Below is a small trained network, with its code and all its weights. Each question gives an input and a class and asks what happens when units are switched off, that is, made to give their printed mean instead of their output.

import numpy as np


def w(rows, s, z=0):
    codes = np.array(rows[::2]) - 128.0
    scale = np.full(codes.shape[1], s)
    scale[-1] = z or s
    return codes * scale


def norm(h):
    return h / np.sqrt((h * h).mean(-1, keepdims=True) + 1e-5)


def f(y):
    return y / 2 * (1 + np.tanh(0.7978845608 * (y + 0.044715 * y**3)))


def log_softmax(a):
    a = a - a.max(-1, keepdims=True)
    return a - np.log(np.exp(a).sum(-1, keepdims=True))


def net(x, mask):
    res = np.array(x, float).reshape(1, 8) / 4 @ E
    u = 0
    for l in range(2):
        y = f(norm(res) @ A[l][:, :-1].T + A[l][:, -1])
        res = res + np.where(mask[u : u + 4], y, B[l][:, -1]) @ B[l][:, :-1]
        u += 4
    return log_softmax(norm(res)[-1] @ U[:, :-1].T + U[:, -1])


A, B = {}, {}
E = w([
[83,153,111,75,118,198,4,100,182],'x0',
[142,162,59,100,129,108,67,134,19],'x1',
[62,48,153,171,147,161,110,20,79],'x2',
[127,121,113,128,113,135,133,116,132],'x3',
[126,94,154,9,114,190,181,144,109],'x4',
[98,91,41,83,161,45,167,67,160],'x5',
[34,83,123,155,13,110,130,176,122],'x6',
[123,131,122,126,132,125,131,131,132],'x7',
],0.0042)
A[0] = w([
[172,116,82,86,107,87,52,132,10,87],'0.n1',
[93,123,93,108,86,121,145,128,91,153],'0.n2',
[109,110,130,2,114,209,211,135,89,47],'0.n3',
[106,94,56,69,129,70,147,80,157,4],'0.n4',
],0.0069,0.0045)
B[0] = w([
[139,100,217,148,120,116,164,112,230,252],'0.n1',
[117,85,156,114,132,138,137,153,140,205],'0.n2',
[111,207,108,254,132,70,86,89,143,251],'0.n3',
[163,75,63,144,186,147,119,117,116,174],'0.n4',
],0.0096,0.0025)
A[1] = w([
[167,118,148,157,107,84,255,127,34,38],'1.n1',
[173,160,205,166,86,215,108,162,57,1],'1.n2',
[212,168,139,121,220,164,138,63,118,27],'1.n3',
[72,62,183,144,183,160,113,39,57,65],'1.n4',
],0.0065,0.0019)
B[1] = w([
[149,154,122,96,119,208,1,92,133,254],'1.n1',
[114,57,10,81,206,57,187,51,136,193],'1.n2',
[15,63,131,148,18,143,147,175,92,230],'1.n3',
[194,221,142,87,132,113,169,200,125,242],'1.n4',
],0.0097,0.0031)
U = w([
[115,185,123,254,136,92,95,100,127,142],'0',
[144,44,51,106,199,110,160,95,107,85],'1',
[134,137,143,147,98,142,126,137,126,255],'2',
[143,151,136,94,119,195,15,120,118,132],'3',
[84,66,156,137,24,153,155,184,93,74],'4',
[159,104,221,158,138,130,180,114,194,95],'5',
[177,209,140,79,140,123,169,207,110,83],'6',
],0.0085,0.0052)

Each question gives the input, the list of numbers given to net, and the class t.
The units are the neurons (one row each of A and B). Each row of codes is followed by its name. A weight is (code - 128) times the scale printed after its matrix; where a second scale follows, it is the last column's (A, B and U).
mask holds one flag per neuron, layer by layer. A switched-off neuron (its flag False) gives its mean, the last column of its row in B, instead of its output. The means were averaged over made-up inputs and are rounded, as every weight is.
A unit's drop is (log p(t) with every unit on - log p(t) with that unit switched off) / (log p(t) with every unit on - log p(t) with every unit switched off).
The circuit of an input: a set's keep is (log p(t) with only the set's units on - log p(t) with every unit switched off) / (log p(t) with every unit on - log p(t) with every unit switched off). Starting from all 8 units, units are removed one at a time, each time the one whose removal leaves the highest keep (on an exact tie, the one counted first), for as long as the keep stays at least 0.8.
circuit, biggest first: the units of the circuit, biggest drop first
k most important neurons: the k neurons with the biggest drops, biggest first
k most important neurons of layer l: the k neurons of layer l with the biggest drops, biggest first
input [1,-2,3,0,3,7,7,4], class 1: 2 most important neurons : [0.n4, 1.n3]
input [5,-2,2,-3,-3,6,-8,-4], class 4: circuit, biggest first : [1.n3, 0.n3]
input [-5,-1,6,-8,8,5,-8,3], class 0: most important neuron : [0.n3]
input [3,0,-5,4,-5,-8,-8,1], class 1: circuit, biggest first : [1.n2, 0.n3, 1.n4]
input [-5,-4,-4,4,7,-8,-1,2], class 1: 3 most important neurons : [1.n2, 0.n1, 1.n4]
input [-8,-6,3,3,-2,-6,0,5], class 3: circuit, biggest first : [1.n1, 0.n1]
input [-7,-6,4,5,6,5,-2,-6], class 3: 3 most important neurons : [1.n1, 0.n1, 1.n2]
input [-3,0,-6,-3,2,-8,-6,8], class 1: 2 most important neurons : [1.n2, 1.n4]
input [-6,7,7,6,-3,-8,-6,0], class 1: 3 most important neurons : [1.n2, 0.n3, 1.n3]
input [-6,-5,8,4,-4,1,4,-7], class 6: 3 most important neurons : [1.n4, 0.n3, 0.n1]
input [-4,8,-5,-5,-6,-6,-5,5], class 5: 2 most important neurons : [0.n1, 0.n3]
input [6,1,-4,0,7,7,-8,-4], class 4: 3 most important neurons : [1.n3, 1.n1, 1.n2]
input [-6,-2,7,5,-2,2,6,3], class 6: 3 most important neurons of layer 0 : [0.n3, 0.n1, 0.n2]
input [-1,6,7,-6,8,-7,1,-2], class 0: 2 most important neurons : [0.n3, 0.n1]
input [6,3,-5,-7,7,1,-8,7], class 4: 2 most important neurons : [1.n3, 1.n1]
input [-7,1,-4,1,-4,-2,4,-2], class 3: circuit, biggest first : [1.n1, 0.n3]
input [3,2,3,1,-5,6,6,7], class 1: 2 most important neurons of layer 0 : [0.n4, 0.n3]
input [3,5,-7,2,5,7,-8,-5], class 4: most important neuron of layer 0 : [0.n1]
input [-6,-3,-1,-6,2,7,-8,-2], class 4: 2 most important neurons of layer 1 : [1.n3, 1.n2]
input [2,-4,-3,-3,-7,-8,3,7], class 1: circuit, biggest first : [1.n2, 0.n3, 0.n1]
input [0,7,-5,0,8,-7,0,0], class 0: 2 most important neurons of layer 0 : [0.n3, 0.n1]
input [-2,-6,-5,5,-2,5,-8,6], class 4: 3 most important neurons of layer 1 : [1.n3, 1.n2, 1.n4]
